Below is a small trained network, with its code and all its weights. Each question gives an input and a class and asks what happens when units are switched off, that is, made to give their printed mean instead of their output.

import numpy as np


def w(rows, s, z=0):
    codes = np.array(rows[::2]) - 128.0
    scale = np.full(codes.shape[1], s)
    scale[-1] = z or s
    return codes * scale


def f(y):
    return y / 2 * (1 + np.tanh(0.7978845608 * (y + 0.044715 * y**3)))


def log_softmax(a):
    a = a - a.max(-1, keepdims=True)
    return a - np.log(np.exp(a).sum(-1, keepdims=True))


def net(x, mask):
    res = np.array(x, float).reshape(1, 3) / 4 @ E
    y = f(res @ A[0][:, :-1].T + A[0][:, -1])
    res = res + np.where(mask, y, B[0][:, -1]) @ B[0][:, :-1]
    return log_softmax(res[-1] @ U[:, :-1].T + U[:, -1])


A, B = {}, {}
E = w([
[227,41,84,123,227,211],'x0',
[140,192,140,195,253,32],'x1',
[207,137,29,136,53,37],'x2',
],0.0065)
A[0] = w([
[138,173,149,193,217,69,154],'neuron 1',
[115,64,113,82,38,214,162],'neuron 2',
[120,195,133,183,238,73,128],'neuron 3',
[233,66,83,125,214,191,77],'neuron 4',
[127,165,113,160,195,92,133],'neuron 5',
[148,185,151,181,204,77,73],'neuron 6',
[229,57,99,122,216,178,73],'neuron 7',
[82,61,103,3,37,186,67],'neuron 8',
[31,121,222,118,202,212,90],'neuron 9',
[62,213,145,116,65,70,99],'neuron 10',
[243,130,2,120,73,59,41],'neuron 11',
[45,117,243,104,205,205,29],'neuron 12',
[131,78,151,17,25,187,254],'neuron 13',
[34,219,181,144,65,79,93],'neuron 14',
[227,56,89,113,201,169,97],'neuron 15',
],0.0062,0.0018)
B[0] = w([
[146,81,150,155,125,75,187],'neuron 1',
[155,98,150,160,135,93,232],'neuron 2',
[145,95,141,148,121,86,194],'neuron 3',
[67,78,147,95,69,123,214],'neuron 4',
[132,99,157,148,126,103,155],'neuron 5',
[155,107,167,160,115,97,168],'neuron 6',
[85,84,148,101,71,124,209],'neuron 7',
[164,105,179,171,129,37,230],'neuron 8',
[155,162,80,99,136,44,222],'neuron 9',
[87,102,125,93,103,128,197],'neuron 10',
[151,162,73,92,130,57,201],'neuron 11',
[169,196,70,91,135,9,216],'neuron 12',
[158,94,144,153,146,96,255],'neuron 13',
[81,69,130,99,73,105,212],'neuron 14',
[97,99,137,108,100,115,204],'neuron 15',
],0.012,0.0059)
U = w([
[4,87,168,67,81,125,111],'0',
[202,100,223,240,140,101,102],'1',
[184,175,27,59,140,89,120],'2',
[122,121,127,158,166,161,250],'3',
[107,179,142,145,162,210,87],'4',
[123,177,138,139,157,194,88],'5',
[115,192,132,142,145,189,89],'6',
],0.011)

Each question gives the input, the list of numbers given to net, and the class t.
The units are the neurons (one row each of A and B). Each row of codes is followed by its name. A weight is (code - 128) times the scale printed after its matrix; where a second scale follows, it is the last column's (A, B and U).
mask holds one flag per neuron, in row order. A switched-off neuron (its flag False) gives its mean, the last column of its row in B, instead of its output. The means were averaged over made-up inputs and are rounded, as every weight is.
A unit's drop is (log p(t) with every unit on - log p(t) with that unit switched off) / (log p(t) with every unit on - log p(t) with every unit switched off).
The circuit of an input: a set's keep is (log p(t) with only the set's units on - log p(t) with every unit switched off) / (log p(t) with every unit on - log p(t) with every unit switched off). Starting from the 12 units with the biggest drops (on a tie, the unit counted first), units are removed one at a time, each time the one whose removal leaves the highest keep (on an exact tie, the one counted first), for as long as the keep stays at least 0.8.
circuit, biggest first: the units of the circuit, biggest drop first
unit that matters most: the unit with the biggest drop
top k neurons: the k neurons with the biggest drops, biggest first
drop when u is switched off: that unit's drop, to one decimal
input [7,5,6], class 0: circuit, biggest first : [neuron 4; neuron 7]
input [-5,-6,0], class 1: circuit, biggest first : [neuron 8; neuron 13]
input [6,-5,2], class 0: circuit, biggest first : [neuron 4]
input [0,1,2], class 3: top 2 neurons : [neuron 12; neuron 9]
input [4,-7,7], class 1: top 4 neurons : [neuron 8; neuron 2; neuron 13; neuron 12]
input [8,8,3], class 0: circuit, biggest first : [neuron 4; neuron 7]
input [4,2,-5], class 2: top 3 neurons : [neuron 12; neuron 9; neuron 14]
input [7,-2,7], class 0: top 4 neurons : [neuron 4; neuron 7; neuron 15; neuron 12]
input [0,2,-5], class 2: circuit, biggest first : [neuron 12; neuron 9]
input [-7,-8,-3], class 1: top 3 neurons : [neuron 8; neuron 13; neuron 2]
input [-3,-3,-5], class 2: top 2 neurons : [neuron 12; neuron 9]
input [-7,-8,0], class 1: top 4 neurons : [neuron 8; neuron 13; neuron 2; neuron 4]
input [-3,-3,-2], class 3: top 2 neurons : [neuron 4; neuron 7]
input [-2,3,2], class 3: unit that matters most : neuron 8
input [5,0,-6], class 2: top 4 neurons : [neuron 12; neuron 9; neuron 14; neuron 10]
input [1,-1,-2], class 3: drop when neuron 8 is switched off : 0.1
input [-5,-8,0], class 1: drop when neuron 8 is switched off : 0.2
input [-4,5,-8], class 2: drop when neuron 9 is switched off : 0.2
input [6,-4,6], class 0: top 4 neurons : [neuron 4; neuron 7; neuron 12; neuron 15]
input [8,-5,1], class 0: unit that matters most : neuron 4
